Stage of each row:
[-297 -165 -207    8   72   92    4 -131 -119 -109   -7 -264   41  215
  112  -23  -78 -115 -201   -5  372 -202  104   15 -171  -45 -196 -274
   -1 -169 -118   78   50  228  -18   80  160   13  178    3  248  -94
 -240  -53] -> 15
[-227 -346 -271    4  -66  -28   12 -159 -148  -75 -134  -55  -50 -129
 -143 -139  -69 -132  -58 -218  403 -264  -10   43 -425  295 -392 -352
   48  -96 -127  235   64  -96  -25  132  122   60  216 -161  246   52
 -241   -9] -> 10
[-664 -382  -52 -125  -88 -274  131 -249 -281    5  254 -199   10   64
   67 -128  133   87   -9 -346  363 -294   81  224 -248 -223 -479 -341
 -143  -77 -368    7 -104  269   30   89  308  122  185 -208  225 -173
 -254  -44] -> 16
[  -2  124  132  -28 -123 -278  118   94   59  -15   48   56  -35  224
  285  296   82  239  194  -89 -202 -160 -132  287   60 -473   82  -12
  206  248  -43  -21  -95  376   38   -5  115  170   77  -12 -244 -202
  177 -147] -> 19
[-229   16 -200    4   96 -151   -3 -103 -296    7 -181  -77  164 -113
   -4 -114 -251   26 -115 -143  185   50  154   17 -155   79 -122 -119
   54 -135   52   13  150  127  190  -19  -13   63  132  -55  195 -109
 -221   74] -> 7
[ 331  335  -80  -82  -87 -247  -66  -72  -51 -138 -238  130   76  -77
  142  115   16  177  483   97 -349   36 -131   93 -341  182   72  208
  -29  355  309  129  179 -260   26  151 -342  284  148 -170 -306  105
  440  128] -> 22
[-341 -129 -287 -542  123 -321  -87 -330 -560  192   -9   56  226 -369
 -390 -331 -164  262 -138 -108  220  177  410  -69 -344  391 -606 -150
 -314  -59 -316 -115  189 -204  209 -102  -63 -142  -88 -240  124 -219
 -213   67] -> 2
[-326 -120 -293 -331  -14 -352   39  -96 -422   93  -30   69  172 -184
 -248 -201  -87  238 -111 -217  112  -63  288   52 -288   61 -399 -165
  -72   17 -228  -95   96   -2  245 -124   -4  -17  -66 -159   82 -304
  -89  -58] -> 5
[ 145   83  -14  157  -78  100   20   20  223  -59 -334 -120   -2  305
  316  432 -185  -24  -25   44  151 -176 -258  159  126 -195  134 -217
  511    9  154  200   55  389  -46   26   88   21  209  157 -124   -1
 -147  -75] -> 17
[  69  174   24 -347  187 -245  -97  -45 -288  240    9  125   76 -294
 -124 -119 -212  162 -160  155  -15  504  305 -105    7  200 -169   83
 -203  107 -119 -300   85   25  131 -153  -34 -102 -138 -138  -38 -187
 -114   51] -> 2
[-118   51 -345 -408  113 -195  -82 -145 -396   82 -141   47  246 -148
 -270 -158 -198  227 -172   41   85   98  354  -85 -260  240 -329  -74
  -99    6 -142  -81  223 -110  216 -142 -139 -125 -115  -83   31 -257
  -62  -20] -> 3
[ 113 -122 -182  139 -163  -48   16  -12   38 -102 -300   25  -75 -103
    3   53  -72 -130   96  -92  183 -183 -185   74 -344  255 -135 -203
  249  113  133  250   84 -107  -33  110   -4  154  215 -123   34  137
  -55   30] -> 8
[ 321  152 -231  -68 -106  -91   15  220   52  -87 -200  139    1  105
   -6  164  -14   77  -10  167 -165 -122   10   18 -189  -24   62    1
  246  309   77   11   82  -17   64  -89  -98   56  -65    7 -194 -165
  261 -161] -> 5
[-122   66 -109 -439  203 -217 -100 -164 -374  161   76   64  128 -193
 -182 -176 -147  212 -136   86   45  281  357  -82 -136  181 -306    8
 -298   19 -241 -212  112  -36  124  -93  -31 -118 -108 -137   22 -224
  -85    0] -> 1
[ 391  201 -151 -319   22  -92  -62  187   -5   95 -148  240    7    1
 -137  164 -115  178 -143  270 -170  128  147  -58  -24   61  -12   36
  146  283  -85 -141   83   -4   65 -196  -85 -145 -214   30 -268 -253
  163 -193] -> 2
[  37  226  -76 -276  228 -200 -117  -91 -351  262 -219   69  211 -339
 -132 -104 -420  142 -246  105   82  548  310 -140   60  280 -129   31
  -35  -43   22 -241  200   66  226 -197 -113 -150  -95  -58   32 -161
 -278  137] -> 3
[-191  145  -94 -322   78 -466 -108 -377 -515  194 -280  130  279 -541
 -131 -181 -321  320  266 -292  -11  337  141   62 -231  403 -327   31
 -183  -43  106  -10  250 -174  241   31 -282   82  140 -272  -38   11
 -112  307] -> 22
[  94  -57  -32  180  -51   -3   50  152   90 -147   41   -6 -193   75
  139   12   74 -190    4   53   61 -117  -70   48 -229  -31   36  -66
   40  168   11   51  -67   69  -94  114  142  193  148  -94   77   10
   60  -92] -> 10
[-495 -338 -191  -79   17 -212   52 -202 -355   40    6  -55   38 -227
 -158 -266 -118   -2 -116 -370  394 -125  153   82 -320  144 -448 -315
  -84 -192 -230   64   36   64  112   48  179   55  172 -194  328  -98
 -351   17] -> 9
[ 411  198  -83  126 -169  -86   56  321  189 -197  -68  107 -140  182
  185  175  157  -42  142  234 -271 -120 -116   57 -226 -125  227  114
  178  459  177    4  -20  -14  -36   21  -59  245   10  -47 -209  -63
  408 -140] -> 6
[ 252  -15  -53  252 -158  195   58  191  352 -355   89 -181 -252  490
  379  230  296 -269  108  317   21 -371 -221   73 -279 -195  154  -65
   87  328   76  151  -96   88 -269  210  126  262  189  -16  -59   71
  292 -168] -> 15
[-314  136   74 -104   94 -354  -20 -342 -357  111 -125  -96  232 -199
  155  -33 -233  237  188 -229   68  225   48  158  -50   22 -165  -21
  -73  -85   85    4  145  175  188   63  -62  138  222 -152   36  -20
 -210  240] -> 20
[ 173  334  133 -147   36 -330  -18   34  -86  224 -291  226  118 -159
  127  283 -331  321  109 -114 -225  290  -43  160  270 -156  135   76
  290   99  132 -113   69  330  181 -132  -86   -3   22   24 -294 -167
  -27   18] -> 21
[-231 -115   74   77   68  -30   37  -21  -60   25  137 -190  -87   72
  211  -28  -55 -145 -174   -8  292   72   59   45    6 -140 -101 -164
  -56  -64 -118 -114  -90  348  -51   55  263   71  156  -74  209  -68
 -286   -5] -> 15
[  89  197  117  185  -86 -148  -17 -218   21 -180 -126 -173   21   43
  395  121   68  -23  447   73  -49   31 -264  163 -278   90   48   74
  -33  231  324  209  101  -58  -69  274 -122  383  347 -187  -92  271
  136  260] -> 19
[ 174 -198 -169  137 -111  203   -8   54  197 -179 -123  -88 -211  145
   82  100   41 -292  -56  137  285 -259 -159  -10 -302  189 -107 -252
  153  108    0  207   -6  -40 -213  156  128   75  188  -58   79  131
  -46  -91] -> 13
[ -99 -181  -75  142 -168   21   11 -255   62 -128 -227 -228  -18   92
  220  140   -9 -135  164  -73  362 -248 -274  157 -284  156 -226 -306
  190   15  101  325   71   33 -122  223   71  175  354 -119   59  223
 -196  125] -> 17
[-201  -23 -192   25   43 -163  -27 -185 -300   11 -237  -88  145 -233
  -27 -163 -238  -25  -25 -156  250   94   89    5 -269  271 -214 -140
   12 -103  111   78  182  -20  152   44  -57  108  188 -142  208   27
 -253  181] -> 7
[ 315  231   -2   -3  -11 -162  -69   22  -69  -21 -101   38  -19 -219
   77  -76   -6  -68  133  276 -100  351   25  -87 -283  335    7  174
 -133  353  232  -88  112 -240    4   51 -170  202   36 -225  -73  115
  146  179] -> 4
[-318 -144  -75   93  -49  -48    1 -361 -125  -97 -149 -308   90   49
  215   17  -70  -72  119 -129  386 -141 -128  138 -269  122 -269 -270
   34 -108   70  254  111   89  -28  210   65  174  363 -139  174  161
 -280  194] -> 17
[-229 -321 -143   79 -193   -5   32 -293   -5 -133 -150 -235  -38   71
  126   52   53 -134  138 -150  436 -345 -225  158 -398  191 -374 -378
  105   -6  -18  331   45  -29 -129  231  117  164  343 -175  133  193
 -213   95] -> 16
[-384  100   12 -156  113 -387  -56 -460 -468  128 -168 -103  293 -317
   80 -126 -270  244  219 -286  132  258   85  137 -152  181 -280  -39
 -150 -146   93   42  205   59  214   89 -120  142  251 -210   83   30
 -262  324] -> 20
[ 157   88  -71   19 -122 -182  118  348   77  -65   14  167 -107  162
   91  167   78   82  -29   13 -200 -173   -5  128  -52 -344  141   -3
  239  306  -44  -99  -91  247   65 -103   98  126  -59   11 -150 -282
  242 -260] -> 7
[ 308  113  -80  161  -50   22   26  260  166    8 -344  121  -75   59
  102  275 -246  -64 -129   17   17  -34 -128   58   90  -85  205 -116
  503   84  155   61   31  279   42  -85   55    1   68  126  -87  -87
  -73 -139] -> 8
[ 172   26  109  133  -29   93   64  274  268   38  -53  -25 -182  300
  289  360 -105 -107 -237  114  112  -49 -119   90  284 -385  199 -164
  392   78  -49  -89 -143  560  -92  -74  283  -40   60  151  -70 -164
 -147 -227] -> 15
[ 321  233 -117 -275    0 -176   10  302  -17   43   21  229  -13   96
  -63  125   12  203 -122  267 -297   76  195  -23  -28 -170   75  116
   79  374 -116 -245    4   88  105 -214  -42  -48 -256   22 -266 -367
  301 -256] -> 3
[ 242  -11   45  161  -43   16   56  308  203   21  -85  129 -232   57
  113  197 -103 -139 -163   26   49  -18 -107   60   83 -151  150 -112
  324  131  -13  -32 -115  308  -66  -42  222   25   51   46  -27 -100
  -71 -194] -> 10
[ 221  260   27 -141  -50 -285  -45  -57  -65  140 -386  204  109 -189
   73  262 -277  270  220 -112 -160  165 -126  155   62   60   26   19
  290  133  186   51  134  106  126  -40 -164   34   98  -38 -297  -31
   22   76] -> 21
[ 392  216 -322 -211    4   17 -107   48  -29  -89 -287   85   91   48
 -104   93  -96   68  -29  334 -101   15   99 -106 -293  281  -37   32
  105  260  102   65  227 -238   46  -60 -240  -36  -80    1 -184  -79
  225  -65] -> 3
[ -26  163  -21  -13  126 -200  -23   20 -232  199 -259   40  134 -260
   23  -12 -407   53 -198  -89  118  371  144  -14  125   63    9  -42
  179  -83  117 -159  112  270  221 -149    0  -31   38  -15   81 -131
 -327   98] -> 6

Levels:
[ 144  149 -157  -94   32  136   64  -42  158   85   43  203  227   44
  -26  140  -42  -92 -118 -139   17   22   46  -54 -104 -127 -139  -34
   21   96  194  -71  118 -148  -39  -20  -63   25 -142   31   46  -76
    0   86] -> 7
[ -32   36  -84  -21  -27    6   29   25   -9  134   14  -38  -29  -20
 -101  -47 -210  218  -11  -64  131   27  136  -93 -103  -70    7  -44
   81  126  135    0   47   90  -92  -95  -89  -68  -54 -121   87  -85
   24   44] -> 11
[ -42   57  -87    1   94  203  -64   73  281  -41   38   32  122 -136
   92 -224 -193  214   63 -218    1  137   64  103   23  -50   41   69
 -174  117   25  -45   -3    7 -108  -28  -80 -351 -164   64   62   73
   56   58] -> 2
[ -88 -100   23 -161  -85 -121  -22 -106 -141  -13 -213 -210 -308  233
  186  116  -27  107  188  152   44  -52   12   54   72  -10   50 -101
  127  -79 -114  -88  -11  146  -34  -37   51 -130   79  -72   67 -154
  -67  106] -> 17
[ 107  124  -26  -10  130   12  -15  131  201   71   21  212  249   -3
  -78  216   44 -139  -53  149  -68  -66  175  298  -72  126  -97   27
  -56   42  157  -12   84 -172  149    1   30  154 -215   60  141   58
  230  -17] -> 9
[  88   76  -61   -9  107   95   43   31  257   52   19  135  166  -43
   19   -4   22 -111  -68 -102    0  -10  -22   41   -6  -35  -62  -36
  -56   56  118  -24   90 -120  -42   -7  -44  -13 -210  100   17    6
   77   67] -> 5
[  57  117  -98  -34  134  216   17   65  269   -1   63  128  170 -154
  -62 -152 -153  119   22 -179   62   48  167    5 -125   23  -72   -7
  -21  120  223  -24  169   19  -60  -81 -138 -124 -181   35   30   57
   75   36] -> 4
[ -69  -75 -201 -197  -93  -82  -84  -32  -84  -10  -87  -76 -188  195
   44  106 -202  190  138   76  106   12   92   67  -13   39  137  -65
   95  106  -12  -55    4   40   37  -61   10  -75   62 -104   81 -235
   45  -82] -> 17
[ -28 -137  -82 -158   -3 -181 -214  125   11 -110 -180    9 -108  147
   86  255   64  -74  186  400  -33  -49  130  558   43  340   64  -23
  -35  -36  -87  -34  -10  -56  336   42  144   49  -43   29  131  -61
  295 -162] -> 17
[  28   44  150   44   91  -56   18   92   86   89  -84   13   49  -17
   -6  112  104  -84   14  187  -40  -93  120  219  -25   93 -108  -16
    3  -75   61   -4   53   14   56   -9   31   61 -156   22  128  102
  139  113] -> 10
[ 114  203 -188 -154  -42  170  156 -158   25  136   54  107  133  132
  -16  134 -186  110 -122 -234   83   51   82 -289 -130 -316 -164  -66
  124  122  241 -118  135  -66 -209  -83 -114  -71  -51  -86   35 -178
 -187  182] -> 8
[  -9   76  116   32   29   34   -5   38    9  145  -31    0   65  -20
  -50   38  -86   74   44   21  -15  -38  177   -1 -115  -24  -33   20
   51   20   61   -5    7  109  -52  -62  -35  -36  -78  -46  197   53
   31  107] -> 11
[  25   -6  -61  -42   99   37  -75   95  277  -87  -70   52   86  -36
  206   18  106  -81   12   63  -62   72  -61  391  157   49  -79   -2
 -233  -32  -29  -65    1 -177   68   72   75 -204 -240  153   10   66
  141   53] -> 3
[  51   50 -289 -145   41  106  -25   45  248  -82   15   88   85  -10
  122   -4  -87   97  -45  -79   67  151   -1  227   78  -53  -94  -46
 -169  108  123  -97   87 -206    2   12  -12 -240 -197   51  -56  -87
   71    5] -> 3
[  66  129  -55  -47   48  185   44  -66  178   86   33  106  169   16
   72   -9  -88   -7  -39 -232  -17   44  -13 -144  -40 -202  -52   -4
  -34   79   85  -67   41  -64 -165  -31  -64 -144 -136   61   69  -34
  -87  138] -> 5
[ -99 -173   50 -105  -69 -223  -26  -60 -101   -7 -230 -230 -343  216
  202  108   73   -1  154  219   37  -89  -95  137  154   50   98 -118
   85 -100 -172  -52  -44   96    5    0   96  -59   36  -24   36 -152
   21   77] -> 17
[  82   67  -38   -4   78  -50  186  -24  167  113  -16   33   28   54
   17   82   88 -109 -144   -1   58  -86  -77  -14   70 -100 -103 -125
   38    8  149  -30  127 -134 -109  -20  -20   92 -193   28  -54  -78
   39  158] -> 8
[  54    6  190   96  119 -170  156   12  177  130 -106  -31   -8   85
  137  148  305 -313 -114  163  -77 -172 -191  145  201  -43  -73  -97
  -41 -135  -35   -7   16 -152  -64   52   99  139 -236  129    4   28
   89  216] -> 8
[  76  179  -55  -60   35  123  160  -83   75  149   44   71  109   63
  -54   63 -137   88  -80 -154   55  -24  115 -216 -113 -203 -118  -52
  119   83  219  -62  133   -5 -185  -97 -107  -12  -95  -60   61  -81
  -96  176] -> 8
[ -84 -189   32   71  -68 -126 -106   91  -57   99 -115  -93 -148 -106
 -100 -138  -56   14   83   28  133  -23    6   -2  -90  150  153  -55
  112   56  -53   82  -33  235   62  -38  -59   20   -1  -52  112  -26
  164  -35] -> 14
[ -34  -20   75   63  -42  -76 -204   92   -5  173  -43   77  148   66
   37  184  -16 -147   22   90 -136    0    3  186  -20    0  139  106
 -125   50 -184   29 -234  -75   98   52  121   -2  -83   57  311   13
  150  -52] -> 12
[ -28  -64 -104   -2  -66 -119 -138   99    5  118  -30   41   36   40
   -3  122  -56  -37  -33   88   19   39  -18  193   10   17  101    8
  -84  103  -63   21 -123 -101   99   28   70   -6  -92   -7  156  -95
  170  -85] -> 12
[ -16  109 -180  -98   10  297  -99  -10  182  -46   42   66  159  -76
  114 -150 -292  293   67 -300    9  225  118   18  -59 -161  -29   87
 -142  152   54 -105   -4   13 -127  -32 -101 -449  -84    9   96   11
  -62   80] -> 2
[ -96 -282  -53  -67 -144 -326  -27  -43 -125   21 -245 -252 -398  171
  182   59  136  -85   41  192  133  -48 -265  119  210   31  124 -186
   75  -70 -196  -15  -70   46   29   41   96  -18   23  -24  -52 -222
   64   48] -> 16
[ -17   68  -25  -47   19  287 -147   13  166  -64  -40   48  167 -112
  159 -132 -158  173  115 -219  -64  196  108  107  -56  -83  -72  123
 -151   45  -33  -95  -38   90  -56    8  -63 -438  -79   65  150  133
  -41  134] -> 1
[   5  208 -191 -169  -28  376  -29 -124  102   22   76   72  176   23
  109  -98 -389  357   58 -411   17  220  155 -238 -132 -335  -66   72
  -52  175  114 -147   17   36 -261  -88 -137 -466  -31  -45  122  -73
 -241  144] -> 3
[ -63  -19  -32   11  -54  -39   47   -6  -46  154  -30 -109 -111  -12
  -54  -89 -170  194   -7  -81  144   14   43 -159  -55 -111   44  -71
   97   91   63   10    9  134 -146  -85  -80  -90  -33 -117   68 -101
  -16   91] -> 12
[ 110  110  176   29   82  132   84  -66  126  110  -72   88  160  -18
   46   48  125 -209  -25 -100  -71  -72    6 -113  -87  -98 -167  -24
   69  -78   73  -43   88   58 -100   -9  -56    4 -131   90   97  103
  -60  253] -> 6
[ -75  -44  -81 -183  -68  -53  -64  -67  -97   -3 -117 -115 -199  215
   98  111 -172  189  180   83   47  -16  112   41   -7    3  108  -54
  106   35  -46  -78   -4   96  -17  -68   19 -117   72  -94  112 -182
  -20    1] -> 17
[ -70  -92 -128 -145 -176  -13 -111  -87 -195   65 -108  -83 -164  127
   -4   30 -231  174  134  -65  120   54   77 -149 -135  -50  119  -46
  178  102  -42  -41  -38  202  -22  -70  -56 -118  141 -133  143 -197
  -59   -7] -> 16
[ 118   68  -12  -11   72    6  112  -24  179   91  -34  104  118   43
   49  125  145 -222 -126  -17   -7  -61  -89   29   30  -78 -130  -81
    4  -18  106  -44   97 -146  -41   17   -4   82 -191   86   -2  -23
   42  154] -> 7
[  82  125  -59   -6   51   84  201 -103  161  168   51   61   91   57
    2   -4  -47  -40 -148 -235   59  -48  -87 -290   -9 -256  -45  -92
   75   88  152  -41  102  -79 -253  -62  -96   15 -143   16  -16 -115
  -98  188] -> 7
[  29   48 -113  -25  111   55 -127  112  329  -23   25  155  223   20
  190   89   24 -122  -23    5 -136   75  -76  377  160   -2   46   74
 -320   72  -75  -47  -99 -314   64   84  110 -168 -266  188   98   20
  177  -45] -> 3
[  15   72  -14  -12  109  136 -101   67  276  -13    5  104  196  -22
  170    3  -21  -35   38  -67 -126   71   -3  232   77  -38    8   79
 -233   39  -52  -53  -61 -147  -15   41   45 -229 -211  153  124   78
   79   41] -> 3
[  47  169  129   37   78   65   82  -37  101  193   21   79  175   94
   13  136  -28  -71  -40  -48 -101  -87   68  -89  -48 -161  -28   29
   13   22   47  -30  -10  -50 -143  -42    3   32 -129   26  187   19
  -31  165] -> 9
[  57   22  143   77   95    2  241  -86  177  123  -75  -73  -52  -25
   76 -107  165 -149  -99 -130   58 -117 -185 -224   80 -160 -105 -149
   96  -78   83  -17  133   46 -247  -35  -80   13 -173   72  -86    5
  -82  309] -> 6
[  61   76  119   51   94  -41  173  -32  142  142  -41    4   37   54
   46   82  130 -148  -95   13  -19 -126  -68  -39   60 -104  -92  -84
   40  -52   76  -23   78  -58 -136  -15   -2   83 -181   53   22    1
    5  219] -> 8
[   2   27  137   57   52  -71  -78  107   58  120  -67   40  100   20
   24  162   67 -116   24  181 -101  -61   88  254   -9   69  -13   43
  -66  -34  -43   11  -71  -36   88   21   82   37 -143   42  213   82
  158   42] -> 11
[  60   87  112  -13   27   -2  213 -121   39  132  -92  -70  -48   91
   93   77  106  -63  -78  -33   32  -87  -59 -161   32 -207 -184 -122
  123  -91  101  -73  115   33 -207  -37  -34  -12 -104  -13  -11  -39
 -132  319] -> 8
[  80   45  193   57  108  -64  146   -7  133  105 -113   -7   26   26
   78  114  243 -238  -67  112  -44 -145  -57   77   63  -17 -162  -87
   46 -140   56  -28   94  -24  -53   13   22  101 -184   81   25   74
   43  244] -> 8
